Below are the code and all the weights of a small trained network. Each question names an input and a class and asks about switching units off, where a switched-off unit gives its printed mean instead of its output.

import numpy as np


def w(rows, s, z=0):
    codes = np.array(rows[::2]) - 128.0
    scale = np.full(codes.shape[1], s)
    scale[-1] = z or s
    return codes * scale


def f(y):
    return np.maximum(y, 0)


def log_softmax(a):
    a = a - a.max(-1, keepdims=True)
    return a - np.log(np.exp(a).sum(-1, keepdims=True))


def net(x, mask):
    res = np.array(x, float).reshape(1, 6) / 4 @ E
    y = f(res @ A[0][:, :-1].T + A[0][:, -1])
    res = res + np.where(mask, y, B[0][:, -1]) @ B[0][:, :-1]
    return log_softmax(res[-1] @ U[:, :-1].T + U[:, -1])


A, B = {}, {}
E = w([
[71,143,37,172,150,107],'x0',
[120,159,124,29,174,97],'x1',
[82,2,142,128,148,160],'x2',
[124,152,107,109,28,152],'x3',
[114,181,171,107,129,200],'x4',
[73,175,182,179,163,73],'x5',
],0.0099)
A[0] = w([
[126,114,136,153,119,155,134],'n0',
[88,73,112,172,146,165,138],'n1',
[100,142,132,149,169,109,208],'n2',
[124,167,122,136,133,127,65],'n3',
[146,123,97,120,155,128,4],'n4',
[148,150,152,143,143,108,149],'n5',
[103,136,142,105,134,52,100],'n6',
[112,164,131,102,85,100,133],'n7',
[139,137,144,123,163,94,129],'n8',
[117,224,122,70,46,42,207],'n9',
[135,112,52,155,105,124,6],'n10',
[169,126,182,89,162,35,201],'n11',
[31,56,175,56,166,138,147],'n12',
[60,104,105,162,166,111,46],'n13',
[126,116,226,34,149,189,153],'n14',
[149,125,126,107,79,154,25],'n15',
[39,105,123,155,182,109,96],'n16',
[73,9,73,93,91,95,139],'n17',
[64,153,124,91,121,120,117],'n18',
[132,95,116,80,85,99,212],'n19',
[100,149,159,144,108,154,153],'n20',
[152,139,125,85,85,155,123],'n21',
[176,74,93,70,126,70,139],'n22',
[34,108,142,156,220,101,159],'n23',
[163,134,171,89,171,44,148],'n24',
],0.014,0.0029)
B[0] = w([
[163,163,54,108,140,89,158],'n0',
[98,162,66,150,123,96,197],'n1',
[167,124,147,120,122,82,177],'n2',
[123,119,94,138,108,90,153],'n3',
[134,117,113,98,85,132,139],'n4',
[149,137,64,139,128,97,159],'n5',
[120,137,122,173,128,155,169],'n6',
[70,108,135,127,127,131,174],'n7',
[155,138,138,162,122,130,160],'n8',
[1,135,83,92,121,72,254],'n9',
[164,121,106,58,135,133,174],'n10',
[201,150,95,213,149,154,199],'n11',
[17,140,115,57,107,57,224],'n12',
[160,122,195,169,111,95,186],'n13',
[200,96,212,27,107,138,237],'n14',
[159,117,148,97,143,140,171],'n15',
[168,140,221,154,141,85,201],'n16',
[128,158,13,186,162,196,232],'n17',
[127,133,97,145,113,70,165],'n18',
[134,147,60,84,131,124,182],'n19',
[171,112,95,80,145,99,166],'n20',
[157,123,123,69,122,112,189],'n21',
[157,113,122,82,108,181,191],'n22',
[200,109,237,157,109,79,225],'n23',
[179,126,134,231,154,166,191],'n24',
],0.021,0.013)
U = w([
[105,176,43,131,156,212,210],'0',
[135,180,157,203,156,97,155],'1',
[75,120,187,126,157,212,2],'2',
[255,115,177,62,136,190,146],'3',
[74,138,147,29,99,110,177],'4',
],0.0075,0.0027)

Each question gives the input, the list of numbers given to net, and the class t.
The units are the neurons (one row each of A and B). Each row of codes is followed by its name. A weight is (code - 128) times the scale printed after its matrix; where a second scale follows, it is the last column's (A, B and U).
mask holds one flag per neuron, in row order. A switched-off neuron (its flag False) gives its mean, the last column of its row in B, instead of its output. The means were averaged over made-up inputs and are rounded, as every weight is.
A unit's drop is (log p(t) with every unit on - log p(t) with that unit switched off) / (log p(t) with every unit on - log p(t) with every unit switched off).
The circuit of an input: a set's keep is (log p(t) with only the set's units on - log p(t) with every unit switched off) / (log p(t) with every unit on - log p(t) with every unit switched off). Starting from the 12 units with the biggest drops (on a tie, the unit counted first), units are removed one at a time, each time the one whose removal leaves the highest keep (on an exact tie, the one counted first), for as long as the keep stays at least 0.8.
circuit, biggest first: the units of the circuit, biggest drop first
k most important neurons: the k neurons with the biggest drops, biggest first
drop of u: that unit's drop, to one decimal
input [-7,-3,5,0,-6,-2], class 0: circuit, biggest first	[n17]
input [2,1,1,-1,0,-2], class 0: circuit, biggest first	[n14, n23]
input [-1,-7,-7,-7,-8,-4], class 3: 4 most important neurons	[n9, n17, n12, n1]
input [-5,-5,-8,-7,8,7], class 3: 4 most important neurons	[n14, n20, n12, n1]
input [3,5,5,-2,6,6], class 1: 2 most important neurons	[n12, n23]
input [4,-3,3,-5,8,0], class 1: 4 most important neurons	[n1, n14, n9, n22]
input [3,-5,-8,-3,6,-2], class 4: 3 most important neurons	[n17, n11, n24]
input [-5,-5,3,6,2,6], class 3: 2 most important neurons	[n9, n12]
input [-4,-1,3,-5,-3,-6], class 0: 2 most important neurons	[n17, n23]
input [-4,-2,-8,5,4,7], class 4: 2 most important neurons	[n9, n17]
input [-2,7,-4,-5,8,8], class 1: 2 most important neurons	[n9, n24]
input [3,1,-1,-4,-7,-2], class 3: 2 most important neurons	[n9, n22]
input [-8,5,-8,3,3,0], class 4: 2 most important neurons	[n9, n14]
input [-2,-7,8,0,8,0], class 4: circuit, biggest first	[n12]
input [7,-4,-7,0,-6,0], class 4: drop of n10	0.1
input [-7,-1,-8,5,5,-5], class 4: drop of n9	1.5
input [1,5,-5,-3,-6,0], class 1: drop of n2	0.1
